Below are the code and all the weights of a small trained network. Each question names an input and a class and asks about switching units off, where a switched-off unit gives its printed mean instead of its output.

import numpy as np


def w(rows, s, z=0):
    codes = np.array(rows[::2]) - 128.0
    scale = np.full(codes.shape[1], s)
    scale[-1] = z or s
    return codes * scale


def norm(h):
    return h / np.sqrt((h * h).mean(-1, keepdims=True) + 1e-5)


def f(y):
    return y / 2 * (1 + np.tanh(0.7978845608 * (y + 0.044715 * y**3)))


def log_softmax(a):
    a = a - a.max(-1, keepdims=True)
    return a - np.log(np.exp(a).sum(-1, keepdims=True))


def net(x, mask):
    res = np.array(x, float).reshape(1, 6) / 4 @ E
    u = 0
    for l in range(2):
        y = f(norm(res) @ A[l][:, :-1].T + A[l][:, -1])
        res = res + np.where(mask[u : u + 14], y, B[l][:, -1]) @ B[l][:, :-1]
        u += 14
    return log_softmax(norm(res)[-1] @ U[:, :-1].T + U[:, -1])


A, B = {}, {}
E = w([
[137,92,81,223,133,68,141,152],'x0',
[221,179,117,112,74,105,141,136],'x1',
[183,127,147,160,89,249,75,156],'x2',
[80,141,138,61,136,87,23,201],'x3',
[144,143,6,103,169,195,139,101],'x4',
[123,30,145,96,56,149,107,173],'x5',
],0.013)
A[0] = w([
[147,103,103,180,173,103,161,145,152],'L0N0',
[63,88,85,55,146,112,126,86,240],'L0N1',
[154,126,92,84,101,145,69,181,101],'L0N2',
[109,133,145,145,130,152,243,36,130],'L0N3',
[38,98,213,60,105,120,53,182,166],'L0N4',
[140,104,118,187,130,78,66,195,3],'L0N5',
[131,107,119,123,120,147,73,179,93],'L0N6',
[154,205,127,128,134,25,210,69,199],'L0N7',
[114,172,1,117,239,133,103,135,113],'L0N8',
[132,175,189,93,119,57,116,122,25],'L0N9',
[125,230,189,53,188,197,72,105,157],'L0N10',
[153,179,148,94,102,132,104,143,136],'L0N11',
[217,149,185,207,74,105,163,120,156],'L0N12',
[112,194,123,131,151,33,207,76,142],'L0N13',
],0.015,0.0061)
B[0] = w([
[97,84,145,123,179,144,80,115,175],'L0N0',
[203,136,139,167,88,124,143,99,225],'L0N1',
[171,110,116,90,140,161,134,85,174],'L0N2',
[188,106,39,64,123,111,129,190,215],'L0N3',
[105,32,118,56,224,152,65,58,246],'L0N4',
[165,140,70,100,70,156,153,146,158],'L0N5',
[122,95,131,94,180,105,115,79,162],'L0N6',
[102,143,81,150,159,38,83,143,249],'L0N7',
[151,65,192,190,208,162,32,114,234],'L0N8',
[35,141,251,149,130,125,164,141,161],'L0N9',
[160,155,112,246,156,137,73,162,229],'L0N10',
[181,159,88,123,138,161,131,147,163],'L0N11',
[182,110,149,157,151,197,137,205,208],'L0N12',
[87,81,56,122,115,72,89,58,233],'L0N13',
],0.016,0.013)
A[1] = w([
[178,98,111,154,103,109,185,130,49],'L1N0',
[136,180,166,155,69,189,166,172,45],'L1N1',
[178,151,124,84,80,179,154,114,92],'L1N2',
[87,72,123,158,135,95,103,109,152],'L1N3',
[33,142,189,64,137,121,171,64,2],'L1N4',
[120,88,134,153,131,113,109,134,203],'L1N5',
[76,119,131,99,56,95,194,181,22],'L1N6',
[124,218,106,76,164,134,144,136,74],'L1N7',
[8,149,128,119,75,92,134,90,137],'L1N8',
[165,165,206,193,146,169,159,142,125],'L1N9',
[167,185,130,105,95,180,136,150,54],'L1N10',
[91,222,149,86,183,157,115,96,111],'L1N11',
[178,117,64,138,153,167,147,150,135],'L1N12',
[84,66,182,187,112,183,130,96,127],'L1N13',
],0.016,0.0084)
B[1] = w([
[68,147,151,95,167,76,92,125,137],'L1N0',
[73,108,90,147,144,33,105,96,136],'L1N1',
[134,105,100,75,47,168,160,70,142],'L1N2',
[122,144,139,97,179,145,137,87,250],'L1N3',
[3,142,249,50,72,144,198,156,131],'L1N4',
[130,142,185,121,130,117,131,110,247],'L1N5',
[112,68,89,125,205,101,82,135,126],'L1N6',
[181,109,182,208,175,140,84,164,121],'L1N7',
[64,192,149,125,68,179,177,138,143],'L1N8',
[106,177,78,164,74,175,155,189,164],'L1N9',
[89,80,160,68,127,128,78,78,137],'L1N10',
[154,107,89,161,167,111,56,173,132],'L1N11',
[129,128,202,104,101,152,159,115,233],'L1N12',
[54,119,126,156,153,92,124,180,180],'L1N13',
],0.019,0.012)
U = w([
[20,130,213,79,121,103,196,101,121],'0',
[164,160,209,206,118,215,128,226,145],'1',
[184,131,32,31,61,66,191,216,83],'2',
[136,63,127,106,236,108,38,77,159],'3',
[70,244,63,201,83,51,125,102,108],'4',
[183,131,141,25,24,212,154,125,124],'5',
[77,241,83,113,82,156,252,139,1],'6',
],0.021,0.024)

Each question gives the input, the list of numbers given to net, and the class t.
The units are the neurons (one row each of A and B). Each row of codes is followed by its name. A weight is (code - 128) times the scale printed after its matrix; where a second scale follows, it is the last column's (A, B and U).
mask holds one flag per neuron, layer by layer. A switched-off neuron (its flag False) gives its mean, the last column of its row in B, instead of its output. The means were averaged over made-up inputs and are rounded, as every weight is.
A unit's drop is (log p(t) with every unit on - log p(t) with that unit switched off) / (log p(t) with every unit on - log p(t) with every unit switched off).
The circuit of an input: a set's keep is (log p(t) with only the set's units on - log p(t) with every unit switched off) / (log p(t) with every unit on - log p(t) with every unit switched off). Starting from the 12 units with the biggest drops (on a tie, the unit counted first), units are removed one at a time, each time the one whose removal leaves the highest keep (on an exact tie, the one counted first), for as long as the keep stays at least 0.8.
circuit, biggest first: the units of the circuit, biggest drop first
unit that matters most: the unit with the biggest drop
top k neurons: the k neurons with the biggest drops, biggest first
k most important neurons of layer l: the k neurons of layer l with the biggest drops, biggest first
drop when u is switched off: that unit's drop, to one decimal
input [7,3,7,4,-7,5], class 5: unit that matters most -> L0N5
input [4,4,-3,3,-6,-2], class 0: circuit, biggest first -> [L0N9, L0N8]
input [-5,2,-5,-5,-3,-7], class 4: circuit, biggest first -> [L0N4, L0N8]
input [6,-5,6,-5,2,7], class 1: top 3 neurons -> [L0N4, L0N13, L0N7]
input [-7,-2,5,-2,7,5], class 1: top 3 neurons -> [L0N10, L0N3, L0N5]
input [-1,5,-7,7,-7,7], class 0: top 2 neurons -> [L0N9, L1N4]
input [6,-1,-3,5,-6,-1], class 0: top 3 neurons -> [L0N9, L0N8, L0N10]
input [-3,-8,-3,-7,-2,4], class 5: top 2 neurons -> [L0N3, L0N7]
input [1,2,-5,-8,-1,1], class 2: 2 most important neurons of layer 0 -> [L0N3, L0N8]
input [0,-8,8,-8,1,-3], class 5: top 4 neurons -> [L0N3, L0N8, L0N10, L0N7]
input [5,0,8,-2,7,3], class 1: 3 most important neurons of layer 0 -> [L0N4, L0N13, L0N7]
input [-1,8,4,5,3,7], class 5: 2 most important neurons of layer 0 -> [L0N8, L0N7]
input [4,-1,1,-3,-1,0], class 1: top 2 neurons -> [L0N12, L0N4]
input [2,5,3,-7,-3,7], class 1: unit that matters most -> L0N12
input [3,-1,8,2,5,8], class 5: top 2 neurons -> [L0N8, L0N7]
input [0,8,-6,-2,1,1], class 4: drop when L0N4 is switched off -> 0.3
input [-7,-6,7,-8,7,-4], class 1: drop when L0N10 is switched off -> 0.2
input [-3,6,3,-8,-4,0], class 5: drop when L0N10 is switched off -> 0.3
